The rows lie along a hidden order. The number after each row says roughly how far along it the row is, from 0 to 20. A new part has a new order.
[ 0.91  3.28  1.29 -0.41 -0.59 -0.14 -3.48 -0.64 -0.26  1.20 -0.24  1.61
  2.08 -1.65 -2.47  1.01 -0.19  0.24  0.35 -7.78 -0.68  1.66 -0.03  1.14
  1.55  0.13 -0.96  2.51  1.28  2.58 -2.40  3.18] => 13
[ 1.55  5.61  0.34  0.06 -1.43 -4.18  0.29 -2.22 -0.64  0.00  0.56  0.31
  4.02 -2.19 -1.24  1.01 -0.30 -1.09  0.58 -2.58 -1.50  6.16 -0.80  1.29
 -1.05 -2.37 -1.89  4.98  0.33  1.72 -1.86  2.29] => 8
[-0.27 -2.80  2.66  0.32 -0.35  1.41 -3.48  0.42 -0.36  0.60 -3.74  5.78
 -0.60 -0.16  3.59 -0.18  0.67 -1.06  1.94 -6.20  1.78  1.35  0.59  0.73
  4.28  1.54  0.19 -0.32  0.06  2.97 -2.51  4.01] => 18
[ 0.75  3.26  0.84 -2.65  0.37  0.75  0.33 -5.52 -0.77 -2.39  1.17 -6.54
  0.74  0.30 -5.54 -0.69 -0.14  0.91  0.20 -5.71 -0.97  1.28  0.17 -1.04
  9.40  3.50 -2.06 -1.71 -0.12 -3.88 -1.14  0.33] => 0
[-0.47 -0.22  1.54 -1.53 -0.27  2.40  3.01 -2.62 -0.41  0.50 -1.32 -1.62
 -2.40  0.77 -1.46 -0.66  0.26  0.17  1.39 -5.82  0.59  0.00  0.38  0.47
  7.79  2.84 -0.44 -3.24 -0.48 -2.22 -3.52  0.28] => 6
[-0.22  1.54 -1.00  0.47  0.73 -1.28 -0.82 -0.41  0.38 -0.78  2.00  0.42
 -0.60 -0.66 -2.32  0.58 -0.42  1.16 -2.61  5.35 -0.76 -0.90 -0.86 -1.61
 -4.35 -0.84  0.80 -0.27  0.47  0.26  2.62 -2.15] => 10
[-1.55 -5.06 -0.07 -0.22  0.78  2.27  7.48  3.27  0.75 -1.34 -0.98 -0.95
 -1.98  1.71  1.56 -0.59  0.17  0.31  0.13  2.71  0.81 -2.78  0.22 -1.40
  0.97  0.70  2.30 -5.45 -1.28 -3.62 -1.00 -2.68] => 10
[ 0.84  2.87  0.57 -2.26  0.10  1.46  2.65 -4.43 -0.50 -2.67  0.48 -5.45
  0.86  0.03 -4.27 -0.35 -0.20  0.87  0.72 -5.21 -0.72  1.55  0.18 -0.11
  6.98  2.52 -1.67 -0.74 -0.26 -3.66 -2.93 -0.01] => 3
[-0.97 -6.96  2.56 -1.76  1.20  3.23  7.10  2.84  0.41 -3.14  0.22 -3.32
  2.54  1.82 -0.93 -0.65 -0.63  1.04  2.00 -0.54  3.75 -1.77  1.58 -2.59
  1.34  4.50  0.95 -8.58 -0.72 -4.29 -3.49  0.30] => 15
[ 0.23  4.60 -1.17  1.19 -0.07 -3.19 -0.93 -1.24  0.12 -1.05  0.40  3.89
 -0.31 -0.77 -2.43  0.94  0.20  0.12 -3.04  4.26 -2.99  2.58 -2.20 -1.77
 -3.41 -2.26  0.26  2.64  0.24  2.30  3.02 -0.94] => 5
[-1.89 -3.23 -1.23  0.77  0.45  1.29  5.34  5.57  1.02  1.35  0.23  0.68
 -1.70  1.22 -0.35 -0.22 -0.22  1.36 -1.17  4.17  0.95 -4.04  0.28 -2.36
 -4.89 -1.09  3.10 -2.83  0.07 -1.51 -0.64 -4.03] => 13
[-1.44 -4.10  0.35 -0.24  1.01  3.06  3.54  6.02  1.12 -0.85  0.83 -1.00
  3.81  1.42 -3.04 -0.48 -0.83  2.09  1.32 -1.69  5.30 -1.97  2.05 -0.53
 -2.72  3.13  1.58 -6.77  0.14 -2.45 -3.90 -0.01] => 20
[ 0.43 -0.13 -0.20  0.66  0.53 -1.00 -1.24  3.48  0.37 -1.65 -0.94  1.91
  4.76 -0.56 -0.71  0.72 -0.43 -0.05  1.19 -4.16  3.01  3.45  0.85  2.12
 -2.81  0.75  0.50 -0.48  0.54  1.35 -3.86  3.33] => 19
[ 0.97  2.49  0.41 -0.38 -0.15 -3.19 -0.41 -2.30 -0.49 -2.22  1.20 -0.23
  1.54 -1.23 -1.69  0.88 -0.34 -0.33 -1.06  2.26 -1.40  1.76 -1.02 -0.81
 -0.70 -0.28 -0.94  0.10  0.35  0.23  1.45  0.21] => 7
[-2.22 -5.64 -0.28  0.92  0.52  2.64  4.78  6.40  1.05  2.93  0.51  2.76
  0.42  1.76  0.16 -0.58 -0.56  1.81 -0.57  4.57  2.99 -6.54  1.47 -2.48
 -5.35  0.29  4.19 -4.64  0.21 -2.49 -2.05 -2.97] => 19
